Here is a tiny trained network, its code and every weight. The questions are about switching its units off for an input and a class, where a switched-off unit gives its printed mean instead of its output.

import numpy as np


def w(rows, s, z=0):
    codes = np.array(rows[::2]) - 128.0
    scale = np.full(codes.shape[1], s)
    scale[-1] = z or s
    return codes * scale


def f(y):
    return y / 2 * (1 + np.tanh(0.7978845608 * (y + 0.044715 * y**3)))


def log_softmax(a):
    a = a - a.max(-1, keepdims=True)
    return a - np.log(np.exp(a).sum(-1, keepdims=True))


def net(x, mask):
    res = np.array(x, float).reshape(1, 3) / 4 @ E
    y = f(res @ A[0][:, :-1].T + A[0][:, -1])
    res = res + np.where(mask, y, B[0][:, -1]) @ B[0][:, :-1]
    return log_softmax(res[-1] @ U[:, :-1].T + U[:, -1])


A, B = {}, {}
E = w([
[83,86,167,128,218,74,82],'x0',
[145,185,79,182,128,23,125],'x1',
[252,174,149,71,166,111,120],'x2',
],0.015)
A[0] = w([
[163,118,169,83,131,159,141,169],'n1',
[82,148,97,158,108,114,129,170],'n2',
[99,113,157,121,87,137,123,182],'n3',
[97,72,182,128,216,70,6,185],'n4',
[172,176,122,120,131,64,115,62],'n5',
[147,135,71,172,108,35,127,169],'n6',
[106,115,74,194,100,95,134,172],'n7',
[179,109,159,72,140,155,92,97],'n8',
[119,92,148,155,119,139,110,144],'n9',
[226,161,163,47,152,105,105,171],'n10',
[80,102,157,126,101,183,137,245],'n11',
[140,142,103,101,89,134,155,176],'n12',
[163,188,111,159,134,79,106,74],'n13',
[151,182,119,151,59,165,177,254],'n14',
[102,158,119,204,116,89,130,101],'n15',
[106,80,161,136,170,119,120,135],'n16',
],0.016,0.0088)
B[0] = w([
[192,134,118,56,134,172,121,178],'n1',
[149,112,155,172,115,155,77,183],'n2',
[112,92,105,123,120,134,128,163],'n3',
[33,146,209,92,169,98,113,253],'n4',
[61,172,83,152,132,89,182,189],'n5',
[108,190,138,243,162,125,114,228],'n6',
[184,117,148,179,125,155,66,202],'n7',
[158,203,185,76,151,136,102,174],'n8',
[90,117,110,109,121,127,114,152],'n9',
[133,249,108,68,147,136,191,237],'n10',
[125,28,85,89,60,70,163,202],'n11',
[183,152,69,134,119,132,121,175],'n12',
[73,165,56,177,124,84,174,192],'n13',
[167,127,91,174,29,182,145,229],'n14',
[134,149,194,201,166,154,93,187],'n15',
[67,120,180,100,109,109,123,174],'n16',
],0.012,0.025)
U = w([
[165,12,60,111,88,138,150,233],'0',
[225,154,117,67,124,185,162,103],'1',
[40,67,170,87,109,101,134,254],'2',
[127,176,232,50,162,141,131,125],'3',
[171,139,147,206,96,164,100,230],'4',
[126,185,56,161,103,112,193,43],'5',
[88,128,206,176,194,117,72,8],'6',
[68,168,140,132,208,47,193,13],'7',
],0.011,0.0028)

Each question gives the input, the list of numbers given to net, and the class t.
The units are the neurons (one row each of A and B). Each row of codes is followed by its name. A weight is (code - 128) times the scale printed after its matrix; where a second scale follows, it is the last column's (A, B and U).
mask holds one flag per neuron, in row order. A switched-off neuron (its flag False) gives its mean, the last column of its row in B, instead of its output. The means were averaged over made-up inputs and are rounded, as every weight is.
A unit's drop is (log p(t) with every unit on - log p(t) with that unit switched off) / (log p(t) with every unit on - log p(t) with every unit switched off).
The circuit of an input: a set's keep is (log p(t) with only the set's units on - log p(t) with every unit switched off) / (log p(t) with every unit on - log p(t) with every unit switched off). Starting from the 12 units with the biggest drops (on a tie, the unit counted first), units are removed one at a time, each time the one whose removal leaves the highest keep (on an exact tie, the one counted first), for as long as the keep stays at least 0.8.
circuit, biggest first: the units of the circuit, biggest drop first
unit that matters most: the unit with the biggest drop
k most important neurons: the k neurons with the biggest drops, biggest first
drop of u: that unit's drop, to one decimal
input [3,0,4], class 3: circuit, biggest first -> (n6)
input [-3,-8,0], class 0: 2 most important neurons -> (n11 n10)
input [1,-7,-6], class 2: 2 most important neurons -> (n14 n16)
input [2,0,2], class 3: 3 most important neurons -> (n13 n6 n5)
input [-2,-8,0], class 0: 2 most important neurons -> (n11 n10)
input [1,1,0], class 6: 2 most important neurons -> (n10 n14)
input [-4,7,0], class 4: 2 most important neurons -> (n10 n7)
input [-8,0,-3], class 0: 2 most important neurons -> (n6 n11)
input [0,0,-8], class 0: 2 most important neurons -> (n11 n4)
input [-2,6,0], class 4: 3 most important neurons -> (n10 n7 n15)
input [-1,0,-3], class 0: 2 most important neurons -> (n6 n4)
input [2,-3,0], class 2: drop of n10 -> 0.3
input [-2,-4,2], class 1: drop of n5 -> 0.0
input [-1,-5,5], class 1: drop of n4 -> 0.4
input [2,-1,1], class 3: unit that matters most -> n13
